Below are the code and all the weights of a small trained network. Each question names an input and a target symbol and asks about switching units off, where a switched-off unit gives its printed mean instead of its output.

import numpy as np


def w(rows, s, z=0):
    codes = np.array(rows[::2]) - 128.0
    scale = np.full(codes.shape[1], s)
    scale[-1] = z or s
    return codes * scale


def f(y):
    return y / 2 * (1 + np.tanh(0.7978845608 * (y + 0.044715 * y**3)))


def softmax(a):
    e = np.exp(a - a.max(-1, keepdims=True))
    return e / e.sum(-1, keepdims=True)


def log_softmax(a):
    a = a - a.max(-1, keepdims=True)
    return a - np.log(np.exp(a).sum(-1, keepdims=True))


def net(x, mask):
    ids = ['αγδζλμξστψ'.index(c) for c in x.split()]
    T = len(ids)
    res = E[ids] + P[:T]
    r = res
    for j in range(2):
        rows = slice(2 * j, 2 * j + 2)
        q, k, v = (r @ M[0][rows].T for M in (Q, K, V))
        z = softmax(np.where(np.tri(T) > 0, q @ k.T / 2**0.5, -1e9)) @ v
        o = O[0][rows]
        res = res + np.where(mask[j], z, o[:, -1]) @ o[:, :-1]
    y = f(res @ A[0][:, :-1].T + A[0][:, -1])
    res = res + np.where(mask[2:18], y, B[0][:, -1]) @ B[0][:, :-1]
    return log_softmax(res[-1] @ U[:, :-1].T + U[:, -1])


Q, K, V, O, A, B = {}, {}, {}, {}, {}, {}
E = w([
[135,163,47,92,177,122],'α',
[114,162,114,211,190,235],'γ',
[173,96,67,156,116,40],'δ',
[153,151,171,146,22,71],'ζ',
[7,51,131,107,242,113],'λ',
[160,22,118,210,121,111],'μ',
[221,78,78,73,67,144],'ξ',
[10,193,134,168,166,68],'σ',
[163,142,159,91,103,99],'τ',
[138,137,48,130,75,133],'ψ',
],0.014)
P = w([
[121,175,167,105,123,122],'0',
[88,95,39,104,39,148],'1',
[100,124,62,78,56,143],'2',
[111,134,82,59,57,139],'3',
[219,157,242,99,255,117],'4',
[164,115,164,126,188,146],'5',
[150,113,149,144,161,148],'6',
[31,93,111,156,32,152],'7',
[129,119,167,130,148,127],'8',
[143,128,176,127,174,123],'9',
[161,120,166,141,185,128],'10',
[128,114,143,142,147,134],'11',
[117,112,138,146,132,136],'12',
],0.0091)
Q[0] = w([
[136,241,100,41,97,133],'head 1',
[22,174,87,17,3,146],'head 1',
[170,35,185,237,214,130],'head 2',
[94,146,166,85,42,118],'head 2',
],0.0068)
K[0] = w([
[88,233,217,148,137,66],'head 1',
[152,254,242,71,229,67],'head 1',
[39,41,40,155,24,147],'head 2',
[157,110,137,116,164,124],'head 2',
],0.0071)
V[0] = w([
[154,254,50,139,127,111],'head 1',
[152,173,206,186,52,97],'head 1',
[75,241,235,163,220,111],'head 2',
[213,167,226,44,174,95],'head 2',
],0.0071)
O[0] = w([
[70,241,124,209,80,125,143],'head 1',
[246,70,207,239,162,194,166],'head 1',
[149,196,203,35,135,162,3],'head 2',
[254,200,113,111,211,63,213],'head 2',
],0.008,0.0021)
A[0] = w([
[135,126,249,85,54,173,153],'neuron 1',
[168,121,89,82,101,36,139],'neuron 2',
[75,180,150,140,158,45,165],'neuron 3',
[203,117,67,92,94,110,114],'neuron 4',
[186,164,88,108,118,32,145],'neuron 5',
[151,92,172,147,146,107,155],'neuron 6',
[166,109,191,103,108,185,165],'neuron 7',
[53,154,182,104,135,238,62],'neuron 8',
[104,176,77,90,105,63,183],'neuron 9',
[165,143,110,48,80,164,118],'neuron 10',
[145,112,87,118,159,233,220],'neuron 11',
[208,139,199,154,85,110,114],'neuron 12',
[60,56,148,203,151,119,90],'neuron 13',
[84,255,168,167,149,57,193],'neuron 14',
[179,70,160,161,113,176,253],'neuron 15',
[110,81,150,196,49,59,222],'neuron 16',
],0.0081,0.0033)
B[0] = w([
[64,165,74,72,122,55,193],'neuron 1',
[121,77,195,174,184,78,229],'neuron 2',
[109,54,211,174,62,225,185],'neuron 3',
[98,142,220,162,144,107,224],'neuron 4',
[180,90,227,159,188,114,254],'neuron 5',
[114,123,54,114,127,171,174],'neuron 6',
[72,230,69,164,103,148,178],'neuron 7',
[198,70,62,231,154,65,155],'neuron 8',
[200,4,161,145,118,184,185],'neuron 9',
[106,159,221,73,111,133,179],'neuron 10',
[42,221,153,121,195,64,176],'neuron 11',
[78,155,131,153,252,113,249],'neuron 12',
[158,170,163,35,155,231,214],'neuron 13',
[180,135,147,119,39,210,223],'neuron 14',
[95,253,31,140,116,168,236],'neuron 15',
[170,73,40,68,169,141,243],'neuron 16',
],0.0058,0.0048)
U = w([
[26,51,209,60,170,100,146],'α',
[124,150,133,60,67,126,219],'γ',
[109,174,131,68,72,131,168],'δ',
[171,72,221,173,45,237,45],'ζ',
[60,198,89,221,152,130,219],'λ',
[223,117,47,65,72,196,93],'μ',
[114,96,141,168,86,113,4],'ξ',
[167,2,135,228,127,67,139],'σ',
[193,138,218,142,199,127,140],'τ',
[113,104,112,127,95,98,54],'ψ',
],0.0063,0.0015)

Each question gives the input, a string of symbols that net reads in full, and the target symbol t.
The units are the heads (2 rows each of Q, K, V and O) and the neurons (one row each of A and B). Each row of codes is followed by its name. A weight is (code - 128) times the scale printed after its matrix; where a second scale follows, it is the last column's (O, A, B and U).
mask holds one flag per unit, heads first, then neurons. A switched-off unit (its flag False) gives its mean, the last column of its rows in O or B, instead of its output. The means were averaged over made-up inputs and are rounded, as every weight is.
A unit's drop is (log p(t) with every unit on - log p(t) with that unit switched off) / (log p(t) with every unit on - log p(t) with every unit switched off).
The circuit of an input: a set's keep is (log p(t) with only the set's units on - log p(t) with every unit switched off) / (log p(t) with every unit on - log p(t) with every unit switched off). Starting from the 12 units with the biggest drops (on a tie, the unit counted first), units are removed one at a time, each time the one whose removal leaves the highest keep (on an exact tie, the one counted first), for as long as the keep stays at least 0.8.
units of the circuit, in order: the units of the circuit, biggest drop first
most important unit: the unit with the biggest drop
k most important neurons: the k neurons with the biggest drops, biggest first
which heads matter: for each layer, one digit per head in row order, 1 if its drop is at least 0.15 and else 0, layers parted by /
input α μ τ ζ ξ μ τ ξ, target σ: units of the circuit, in order	head 2; neuron 13; neuron 2
input ξ τ λ λ σ γ ζ ζ, target δ: units of the circuit, in order	head 2; neuron 1
input α δ ζ, target ζ: which heads matter	10
input σ γ ξ τ δ τ τ τ τ τ ξ ξ, target τ: units of the circuit, in order	head 2; neuron 4; neuron 5; neuron 2
input α ξ ζ, target ζ: units of the circuit, in order	head 1; neuron 9; neuron 14; neuron 3
input τ ξ τ τ τ ξ λ τ, target τ: units of the circuit, in order	head 2; neuron 5
input μ ξ ξ ξ ψ, target σ: units of the circuit, in order	head 2
input λ ζ τ, target α: which heads matter	10
input τ ζ σ, target ζ: 2 most important neurons	neuron 14; neuron 3
input γ σ σ ζ α ξ σ ψ, target ζ: which heads matter	11
input ξ τ δ, target σ: which heads matter	00
input τ τ τ τ ζ ζ ξ τ, target λ: 3 most important neurons	neuron 15; neuron 12; neuron 7
input ξ τ μ ψ, target σ: which heads matter	01
input ζ λ α, target λ: which heads matter	10
input ζ λ ψ ξ, target λ: which heads matter	10
input τ γ τ α, target τ: which heads matter	01
input ζ σ τ τ ζ γ, target λ: most important unit	neuron 11
input μ τ γ ξ μ λ τ ξ τ σ τ μ, target μ: 2 most important neurons	neuron 13; neuron 16
input τ τ τ ξ λ τ γ ζ, target α: 2 most important neurons	neuron 1; neuron 2
input ζ ζ μ τ ξ, target λ: most important unit	neuron 15
